[721,174,-54,544,134,-20,-106,149,-204,-398,-299,56,171,85,-144,-57,-156,-17,-41,87,-113,-96,-82,86,103,27,-17,-166,-33,53,-3,231,-280,73,-48,161,145,218,96,116,-195,86,-129,-15,-51,72,25,29,121,-20,206,-29,-43,117,-14] : (48).[57]
[85,-43,32,38,147,15,68,-5,211,12,-113,-89,-267,-109,404,221,124,-39,-17,-77,-29,-150,-29,61,-119,-25,11,-105,147,53,33,58,-91,105,-23,-61,74,-42,-53,17,-130,-78,146,32,-147,149,-124,-194,-290,-61,-3,-118,-8,171,171] : (53).[71]
[-264,-154,-25,6,95,-65,106,157,133,114,-283,-74,-221,-73,343,97,189,95,27,-47,-9,-43,72,41,15,-84,55,-53,-175,35,14,-83,-42,41,-19,-170,67,-79,-65,-58,67,-54,-62,11,110,-65,-79,-52,-128,-24,21,-147,15,0,193] : (53).[66]
[-527,-124,133,-76,-134,-28,32,-52,42,140,145,-24,156,-63,356,-32,217,253,51,17,13,137,197,-258,1,24,7,153,-63,-96,36,-93,229,-20,16,-84,-44,-119,-2,-100,-2,-21,-90,-78,417,-129,-94,-10,0,201,-114,257,85,-75,-40] : (50).[70]
[183,-59,73,-72,-231,-60,16,13,153,19,-196,-82,-103,-39,510,105,151,266,28,46,-105,-131,131,-60,29,-45,37,-100,-85,-21,69,-85,-130,77,-33,-26,-13,-62,-5,-28,-37,-58,-58,13,132,11,-100,-185,-23,104,42,-32,55,139,311] : (50).[56]
[721,126,73,46,-46,5,-61,-95,45,-199,-133,-60,-115,13,321,0,-92,167,-34,75,-63,-205,33,-41,15,8,-15,-162,45,-57,53,32,-247,137,36,189,71,76,49,40,-147,-8,6,-25,-19,31,-39,-142,70,47,149,-52,-14,249,175] : (48).[57]
[-659,-137,94,-182,-83,-33,303,-93,141,144,31,-135,-134,-101,330,-17,214,154,48,18,84,103,91,-135,9,-129,1,65,-243,-76,55,-16,24,114,-41,-75,68,-104,-39,-57,149,-59,117,-41,180,-21,-164,137,-48,21,-78,-139,57,-49,-69] : (53).[66]
[430,141,40,-44,-42,24,-4,-185,40,-197,-47,-114,-3,-322,39,-108,-149,139,-4,116,29,-106,-4,-58,236,-37,-104,-100,-138,-86,52,-15,-237,184,-55,225,70,84,16,28,13,30,168,-41,-62,12,-67,88,177,-6,74,-181,42,127,-23] : (48).[57]
[721,300,9,-149,-68,104,-152,-238,-60,-305,36,-49,60,125,-236,-164,-429,-10,-57,149,-34,-231,-120,34,42,75,-74,-171,84,-94,44,77,-332,134,-3,357,-6,192,120,105,-69,67,132,-30,-334,12,63,12,302,-28,156,-112,-21,226,22] : (48).[72]
[9,-100,127,170,-33,-46,14,37,-140,-45,-41,16,190,-24,458,18,168,298,2,48,-131,54,170,-192,53,-10,-2,9,-128,6,47,-15,18,15,-40,-49,34,8,42,-26,-139,-19,-143,-39,370,-41,-136,-81,94,210,-23,198,90,-9,134] : (50).[56]
[-404,34,126,-153,14,22,161,-164,339,175,56,-174,-306,-168,307,163,110,-15,5,-63,101,-82,17,-21,-150,-67,-30,12,197,-32,70,-62,57,151,3,61,42,-117,-76,-23,-13,-95,247,2,-89,64,-120,-84,-374,-25,-56,-136,-12,75,7] : (53).[71]
[721,210,-144,196,161,36,-142,25,-234,-329,-21,132,192,126,-287,-137,-315,-133,-82,89,-190,-39,-135,149,65,27,-24,-149,-126,58,-32,90,-310,-26,-48,127,20,227,100,68,-80,-1,63,48,-282,48,145,0,377,-49,9,0,-87,92,65] : (48).[72]
[-562,-145,-40,-420,134,-48,100,44,456,280,-285,-186,-545,-95,180,180,125,-18,29,-96,150,-165,-1,160,-42,-123,42,-72,-23,16,21,-232,-46,159,11,-105,12,-174,-52,-63,204,-108,101,127,-175,71,-40,-64,-359,-204,68,-381,-18,69,245] : (53).[66]
[-104,-125,116,-115,-42,-68,39,-33,83,71,-60,-94,-58,-52,622,-150,212,286,6,50,-39,-21,144,-141,44,-92,7,-12,-188,-17,62,-164,-85,87,-46,-65,1,-97,-23,-107,-17,-76,9,-14,248,26,-179,-121,10,117,-83,-8,72,87,256] : (50).[70]
[-721,-222,72,-209,-73,-154,117,146,393,310,-523,-195,-456,-57,271,167,261,167,25,-57,215,-138,193,23,-6,-135,53,16,17,-56,22,-104,28,122,57,-159,117,-177,-135,-107,217,-50,-201,65,241,-34,-56,15,-423,-78,221,-301,1,-18,179] : (53).[66]
[721,238,-118,-10,123,84,-120,-117,-137,-364,97,74,52,121,-224,-106,-373,-125,-89,77,-164,-119,-159,151,41,75,-36,-228,-7,43,-6,36,-323,26,-54,163,-19,131,115,82,-87,22,174,0,-409,91,70,-60,345,-52,63,-71,-39,144,104] : (48).[72]
